Below are the code and all the weights of a small trained network. Each question names an input and a target symbol and asks about switching units off, where a switched-off unit gives its printed mean instead of its output.

import numpy as np


def w(rows, s, z=0):
    codes = np.array(rows[::2]) - 128.0
    scale = np.full(codes.shape[1], s)
    scale[-1] = z or s
    return codes * scale


def norm(h):
    return h / np.sqrt((h * h).mean(-1, keepdims=True) + 1e-5)


def f(y):
    return np.maximum(y, 0)


def softmax(a):
    e = np.exp(a - a.max(-1, keepdims=True))
    return e / e.sum(-1, keepdims=True)


def log_softmax(a):
    a = a - a.max(-1, keepdims=True)
    return a - np.log(np.exp(a).sum(-1, keepdims=True))


def net(x, mask):
    ids = ['αβγδμστφψω'.index(c) for c in x.split()]
    T = len(ids)
    res = E[ids] + P[:T]
    u = 0
    for l in range(2):
        q, k, v = (norm(res) @ M[l].T for M in (Q, K, V))
        z = softmax(np.where(np.tri(T) > 0, q @ k.T / 4**0.5, -1e9)) @ v
        res = res + np.where(mask[u], z, O[l][:, -1]) @ O[l][:, :-1]
        u += 1
        y = f(norm(res) @ A[l][:, :-1].T + A[l][:, -1])
        res = res + np.where(mask[u : u + 16], y, B[l][:, -1]) @ B[l][:, :-1]
        u += 16
    return log_softmax(norm(res)[-1] @ U[:, :-1].T + U[:, -1])


Q, K, V, O, A, B = {}, {}, {}, {}, {}, {}
E = w([
[186,95,99,129,187],'α',
[129,135,144,77,96],'β',
[121,77,103,165,128],'γ',
[84,93,49,209,153],'δ',
[119,109,206,105,118],'μ',
[155,131,82,157,129],'σ',
[169,97,153,142,108],'τ',
[238,165,158,67,142],'φ',
[119,213,246,142,52],'ψ',
[89,112,170,118,142],'ω',
],0.013)
P = w([
[90,42,180,175,101],'0',
[158,4,71,66,141],'1',
[238,74,82,53,124],'2',
[232,107,84,59,114],'3',
[212,137,104,168,126],'4',
[196,138,111,190,136],'5',
],0.0037)
Q[0] = w([
[111,42,29,129,120],'0.h0',
[110,122,48,55,101],'0.h0',
[176,87,81,22,159],'0.h0',
[248,59,254,69,70],'0.h0',
],0.0044)
K[0] = w([
[162,138,155,254,187],'0.h0',
[63,122,168,155,130],'0.h0',
[132,77,178,182,60],'0.h0',
[127,193,155,182,113],'0.h0',
],0.0056)
V[0] = w([
[157,117,111,80,253],'0.h0',
[81,228,104,192,174],'0.h0',
[174,220,234,239,29],'0.h0',
[81,40,175,174,134],'0.h0',
],0.0044)
O[0] = w([
[231,15,152,10,76,91],'0.h0',
[124,218,132,53,111,5],'0.h0',
[149,187,162,221,120,223],'0.h0',
[52,86,45,143,1,174],'0.h0',
],0.0054,0.0029)
A[0] = w([
[168,221,36,177,140,193],'0.n0',
[116,73,187,55,150,135],'0.n1',
[83,115,133,151,107,213],'0.n2',
[198,226,135,97,126,9],'0.n3',
[145,94,98,208,213,130],'0.n4',
[146,105,89,31,135,186],'0.n5',
[105,61,53,71,211,144],'0.n6',
[58,139,107,159,178,10],'0.n7',
[55,199,106,87,15,198],'0.n8',
[220,110,76,93,203,161],'0.n9',
[149,138,127,39,182,5],'0.n10',
[152,42,161,236,148,191],'0.n11',
[101,114,132,155,196,124],'0.n12',
[254,120,179,103,129,252],'0.n13',
[72,116,142,103,193,124],'0.n14',
[125,122,129,83,135,157],'0.n15',
],0.0069,0.0021)
B[0] = w([
[103,114,104,11,130,184],'0.n0',
[213,122,36,129,165,164],'0.n1',
[160,113,75,98,202,173],'0.n2',
[32,147,17,221,146,168],'0.n3',
[234,142,173,75,32,195],'0.n4',
[128,49,104,140,185,167],'0.n5',
[142,169,188,226,132,181],'0.n6',
[193,209,123,67,138,136],'0.n7',
[149,230,168,191,134,173],'0.n8',
[93,82,146,126,126,209],'0.n9',
[143,70,128,212,15,140],'0.n10',
[158,164,102,67,179,253],'0.n11',
[254,205,103,90,154,145],'0.n12',
[16,115,102,149,159,254],'0.n13',
[180,220,122,55,104,137],'0.n14',
[128,134,32,127,88,139],'0.n15',
],0.0042,0.0065)
Q[1] = w([
[43,122,205,148,102],'1.h0',
[164,2,85,135,219],'1.h0',
[39,194,209,106,53],'1.h0',
[76,139,247,95,109],'1.h0',
],0.0069)
K[1] = w([
[141,69,26,67,216],'1.h0',
[125,255,220,183,152],'1.h0',
[120,27,21,70,209],'1.h0',
[133,52,12,52,200],'1.h0',
],0.0058)
V[1] = w([
[91,204,155,162,254],'1.h0',
[249,94,141,211,166],'1.h0',
[59,89,145,197,87],'1.h0',
[185,152,46,41,168],'1.h0',
],0.0067)
O[1] = w([
[58,103,92,147,171,254],'1.h0',
[103,199,255,234,146,236],'1.h0',
[113,66,162,77,31,204],'1.h0',
[186,129,63,139,149,18],'1.h0',
],0.0068,0.0022)
A[1] = w([
[10,182,38,138,112,105],'1.n0',
[110,207,201,76,162,159],'1.n1',
[157,94,154,253,191,41],'1.n2',
[181,15,76,65,196,123],'1.n3',
[165,186,106,162,220,25],'1.n4',
[213,223,111,113,161,120],'1.n5',
[181,151,114,249,219,3],'1.n6',
[211,169,138,182,191,54],'1.n7',
[156,178,216,132,146,37],'1.n8',
[139,202,71,216,143,121],'1.n9',
[123,99,79,163,175,144],'1.n10',
[112,102,149,200,15,94],'1.n11',
[101,117,46,217,58,32],'1.n12',
[113,80,102,53,120,40],'1.n13',
[131,190,145,205,186,253],'1.n14',
[16,52,128,135,38,60],'1.n15',
],0.0053,0.0027)
B[1] = w([
[141,149,98,204,122,173],'1.n0',
[225,191,3,147,157,190],'1.n1',
[101,181,144,73,159,190],'1.n2',
[141,191,119,193,104,248],'1.n3',
[85,162,119,65,120,163],'1.n4',
[193,130,140,104,72,176],'1.n5',
[110,109,214,14,160,192],'1.n6',
[158,149,168,66,137,185],'1.n7',
[140,193,142,84,129,172],'1.n8',
[128,114,132,107,90,190],'1.n9',
[83,142,126,181,158,177],'1.n10',
[133,157,153,105,90,169],'1.n11',
[253,133,178,162,132,140],'1.n12',
[156,195,174,96,130,172],'1.n13',
[51,167,83,66,66,252],'1.n14',
[140,105,135,109,150,200],'1.n15',
],0.0058,0.0046)
U = w([
[229,78,185,181,207,140],'α',
[109,216,69,146,82,109],'β',
[180,76,155,173,22,89],'γ',
[195,134,43,236,99,125],'δ',
[103,155,194,72,253,141],'μ',
[106,88,47,13,42,167],'σ',
[89,58,217,97,64,154],'τ',
[35,89,89,177,183,253],'φ',
[126,221,220,221,36,105],'ψ',
[212,190,38,62,181,48],'ω',
],0.0069,0.0024)

Each question gives the input, a string of symbols that net reads in full, and the target symbol t.
The units are the heads (4 rows each of Q, K, V and O) and the neurons (one row each of A and B). Each row of codes is followed by its name. A weight is (code - 128) times the scale printed after its matrix; where a second scale follows, it is the last column's (O, A, B and U).
mask holds one flag per unit, layer by layer, with each layer's heads first. A switched-off unit (its flag False) gives its mean, the last column of its rows in O or B, instead of its output. The means were averaged over made-up inputs and are rounded, as every weight is.
A unit's drop is (log p(t) with every unit on - log p(t) with that unit switched off) / (log p(t) with every unit on - log p(t) with every unit switched off).
The circuit of an input: a set's keep is (log p(t) with only the set's units on - log p(t) with every unit switched off) / (log p(t) with every unit on - log p(t) with every unit switched off). Starting from the 12 units with the biggest drops (on a tie, the unit counted first), units are removed one at a time, each time the one whose removal leaves the highest keep (on an exact tie, the one counted first), for as long as the keep stays at least 0.8.
circuit, biggest first: the units of the circuit, biggest drop first
most important unit: the unit with the biggest drop
k most important neurons: the k neurons with the biggest drops, biggest first
top k neurons in layer l: the k neurons of layer l with the biggest drops, biggest first
drop of u: that unit's drop, to one decimal
input ω γ α ω, target σ: top neuron in layer 0 -> [0.n8]
input μ δ α, target τ: circuit, biggest first -> [1.h0 0.h0 0.n13]
input σ σ σ β, target ω: circuit, biggest first -> [1.h0 0.h0]
input ω δ τ δ, target σ: circuit, biggest first -> [1.h0 0.h0]
input ω ψ ψ μ, target σ: circuit, biggest first -> [1.h0 0.h0]
input ω ω β γ, target σ: top 2 neurons in layer 0 -> [0.n8 0.n5]
input φ ψ α, target α: 2 most important neurons -> [0.n4 1.n14]
input β σ β ω, target φ: 4 most important neurons -> [0.n8 0.n4 0.n2 0.n0]
input μ ψ μ α, target α: 3 most important neurons -> [1.n14 0.n4 0.n9]
input β ω ω, target φ: 4 most important neurons -> [0.n4 0.n2 0.n8 0.n0]
input β β β, target φ: 4 most important neurons -> [0.n8 0.n2 0.n13 0.n0]
input σ σ φ γ, target ω: 3 most important neurons -> [0.n0 0.n11 0.n5]
input μ ω φ φ, target τ: 2 most important neurons -> [0.n13 0.n0]
input τ β σ, target ψ: circuit, biggest first -> [1.h0]
input ω ω σ, target σ: 2 most important neurons -> [0.n8 0.n0]
input δ ω τ, target δ: 3 most important neurons -> [1.n3 0.n7 0.n13]
input μ ψ τ φ σ, target σ: top 2 neurons in layer 0 -> [0.n4 0.n0]
input β σ σ σ, target φ: 2 most important neurons -> [0.n8 0.n2]
input μ φ ψ γ, target γ: 2 most important neurons -> [0.n4 1.n14]
input ψ τ φ, target φ: most important unit -> 0.n3
input φ α φ, target μ: top 2 neurons in layer 0 -> [0.n13 0.n4]
input δ ω ψ β φ, target φ: top 2 neurons in layer 0 -> [0.n13 0.n3]
input δ α ω ω, target δ: 2 most important neurons -> [0.n1 1.n3]
input σ σ δ, target ω: top 2 neurons in layer 0 -> [0.n0 0.n13]
input ω τ τ α, target σ: drop of 1.n3 -> -0.1
input γ τ φ σ, target γ: drop of 0.h0 -> 0.7
